Below is a small trained network, with its code and all its weights. Each question gives an input and a target symbol and asks what happens when units are switched off, that is, made to give their printed mean instead of their output.

import numpy as np


def w(rows, s, z=0):
    codes = np.array(rows[::2]) - 128.0
    scale = np.full(codes.shape[1], s)
    scale[-1] = z or s
    return codes * scale


def f(y):
    return np.maximum(y, 0)


def softmax(a):
    e = np.exp(a - a.max(-1, keepdims=True))
    return e / e.sum(-1, keepdims=True)


def log_softmax(a):
    a = a - a.max(-1, keepdims=True)
    return a - np.log(np.exp(a).sum(-1, keepdims=True))


def net(x, mask):
    ids = ['βγδζηξφ'.index(c) for c in x.split()]
    T = len(ids)
    res = E[ids] + P[:T]
    r = res
    for j in range(2):
        rows = slice(2 * j, 2 * j + 2)
        q, k, v = (r @ M[0][rows].T for M in (Q, K, V))
        z = softmax(np.where(np.tri(T) > 0, q @ k.T / 2**0.5, -1e9)) @ v
        o = O[0][rows]
        res = res + np.where(mask[j], z, o[:, -1]) @ o[:, :-1]
    y = f(res @ A[0][:, :-1].T + A[0][:, -1])
    res = res + np.where(mask[2:6], y, B[0][:, -1]) @ B[0][:, :-1]
    return log_softmax(res[-1] @ U[:, :-1].T + U[:, -1])


Q, K, V, O, A, B = {}, {}, {}, {}, {}, {}
E = w([
[250,182,155,121,185,100,105,119],'β',
[188,68,43,140,99,126,121,131],'γ',
[121,120,170,124,123,95,165,182],'δ',
[135,89,113,155,106,50,92,192],'ζ',
[112,194,116,132,74,138,81,126],'η',
[103,121,57,134,146,105,139,161],'ξ',
[119,114,143,151,110,201,113,108],'φ',
],0.023)
P = w([
[161,77,74,38,110,163,39,253],'0',
[150,105,100,46,176,165,70,205],'1',
[138,115,100,58,164,141,73,186],'2',
[138,118,103,80,147,120,77,170],'3',
[131,119,101,95,139,111,89,157],'4',
[121,120,103,112,140,104,92,145],'5',
[115,119,104,129,141,106,98,137],'6',
[111,121,106,147,130,108,110,133],'7',
[107,123,107,163,117,112,118,128],'8',
[104,124,109,180,117,117,133,126],'9',
[93,124,111,197,114,124,139,122],'10',
[92,124,114,211,111,128,143,117],'11',
[88,128,116,231,96,141,150,114],'12',
],0.014)
Q[0] = w([
[104,251,220,74,120,139,115,107],'h0',
[129,142,32,178,116,90,79,165],'h0',
[111,211,207,53,173,180,177,86],'h1',
[158,129,124,171,136,106,148,108],'h1',
],0.012)
K[0] = w([
[166,142,120,7,131,136,82,118],'h0',
[63,149,155,184,101,144,116,81],'h0',
[162,108,141,51,128,121,102,148],'h1',
[138,133,134,141,142,108,146,119],'h1',
],0.018)
V[0] = w([
[100,120,173,42,130,60,175,177],'h0',
[150,206,91,121,166,85,83,187],'h0',
[2,188,69,99,68,168,120,141],'h1',
[112,61,70,94,154,74,199,148],'h1',
],0.0085)
O[0] = w([
[123,85,184,167,33,148,158,19,106],'h0',
[90,141,150,240,149,165,88,125,255],'h0',
[187,108,255,126,195,156,149,180,158],'h1',
[160,218,75,117,109,214,200,192,176],'h1',
],0.0091,0.0076)
A[0] = w([
[91,153,254,180,139,227,153,105,7],'n0',
[78,35,221,154,66,183,188,51,251],'n1',
[192,116,87,62,119,147,43,185,155],'n2',
[110,20,44,83,117,164,116,217,20],'n3',
],0.0066,0.0024)
B[0] = w([
[20,254,134,67,127,32,186,43,178],'n0',
[180,79,101,25,105,143,171,224,165],'n1',
[138,148,68,159,176,178,209,194,254],'n2',
[61,103,151,118,66,9,107,17,253],'n3',
],0.0087,0.0073)
U = w([
[61,99,147,191,71,96,117,37,134],'β',
[205,131,121,154,169,253,136,218,197],'γ',
[185,118,127,70,75,138,122,117,150],'δ',
[94,143,74,88,110,118,151,114,1],'ζ',
[142,107,113,47,211,73,138,126,71],'η',
[149,191,129,117,135,110,119,97,108],'ξ',
[166,24,151,111,171,179,107,150,206],'φ',
],0.012,0.0064)

Each question gives the input, a string of symbols that net reads in full, and the target symbol t.
The units are the heads (2 rows each of Q, K, V and O) and the neurons (one row each of A and B). Each row of codes is followed by its name. A weight is (code - 128) times the scale printed after its matrix; where a second scale follows, it is the last column's (O, A, B and U).
mask holds one flag per unit, heads first, then neurons. A switched-off unit (its flag False) gives its mean, the last column of its rows in O or B, instead of its output. The means were averaged over made-up inputs and are rounded, as every weight is.
A unit's drop is (log p(t) with every unit on - log p(t) with that unit switched off) / (log p(t) with every unit on - log p(t) with every unit switched off).
The circuit of an input: a set's keep is (log p(t) with only the set's units on - log p(t) with every unit switched off) / (log p(t) with every unit on - log p(t) with every unit switched off). Starting from all 6 units, units are removed one at a time, each time the one whose removal leaves the highest keep (on an exact tie, the one counted first), for as long as the keep stays at least 0.8.
circuit, biggest first: the units of the circuit, biggest drop first
most important unit: the unit with the biggest drop
top k neurons: the k neurons with the biggest drops, biggest first
drop of u: that unit's drop, to one decimal
input β ζ β φ η φ, target φ: most important unit => h1
input γ γ φ η δ, target φ: circuit, biggest first => (h1, n2, n3)
input γ β γ φ δ η β η γ η γ ζ, target φ: circuit, biggest first => (h1, n3)
input ζ δ ζ γ η ξ ζ β δ ζ β δ, target ζ: circuit, biggest first => (n1, n0, h0)
input φ ξ ζ δ φ φ ξ γ β ξ ξ ξ φ, target ξ: circuit, biggest first => (n0, h1, h0)
input ξ ζ δ δ β φ, target δ: top 3 neurons => (n1, n0, n3)
input β γ δ, target β: top 2 neurons => (n2, n1)
input δ η η γ φ, target η: circuit, biggest first => (n0, h1, n1)
input ζ γ γ β φ η β η η ζ δ, target η: circuit, biggest first => (n1, n0, h1)
input ζ β β γ, target ζ: circuit, biggest first => (n3, h1, n2)
input δ ζ ζ φ φ ζ γ β β η, target γ: top 2 neurons => (n3, n0)
input γ ζ ξ ξ γ ξ φ, target ξ: circuit, biggest first => (n0, h1)
input γ β φ η δ, target φ: top 2 neurons => (n3, n2)
input φ β η φ ζ β ξ ξ, target γ: top neuron => (n0)
input η ξ ξ δ, target ξ: circuit, biggest first => (n0, h0, h1)
input ζ η β δ δ ζ ζ β φ φ φ, target φ: circuit, biggest first => (h1, n1)
input β ζ φ ζ δ φ γ β β γ η η, target ξ: top 2 neurons => (n3, n0)
input ξ δ γ ξ φ γ β γ, target ζ: circuit, biggest first => (n3, h0, n2)
input δ β φ φ ξ γ δ δ φ, target δ: top 3 neurons => (n1, n0, n2)
input β η δ, target β: circuit, biggest first => (h0)
input δ ξ ζ φ ζ, target η: top 2 neurons => (n3, n2)
input ξ β β φ, target β: top 2 neurons => (n0, n2)
input β ξ ζ β ζ, target β: top 2 neurons => (n2, n1)
input η β δ γ β γ φ ξ γ β δ, target γ: top 3 neurons => (n3, n1, n0)
input ζ γ φ φ ξ γ γ γ β, target γ: top 3 neurons => (n3, n0, n2)
input γ ζ η γ ξ δ β γ, target δ: top 2 neurons => (n1, n2)
input γ ζ γ ζ δ ξ β γ, target γ: top 2 neurons => (n0, n2)
input β β φ, target β: circuit, biggest first => (h1)
input δ γ β ξ γ γ γ η ξ γ γ ζ η, target ξ: top 3 neurons => (n0, n3, n2)
input φ β β γ η ξ γ γ β, target β: drop of h1 => 1.1
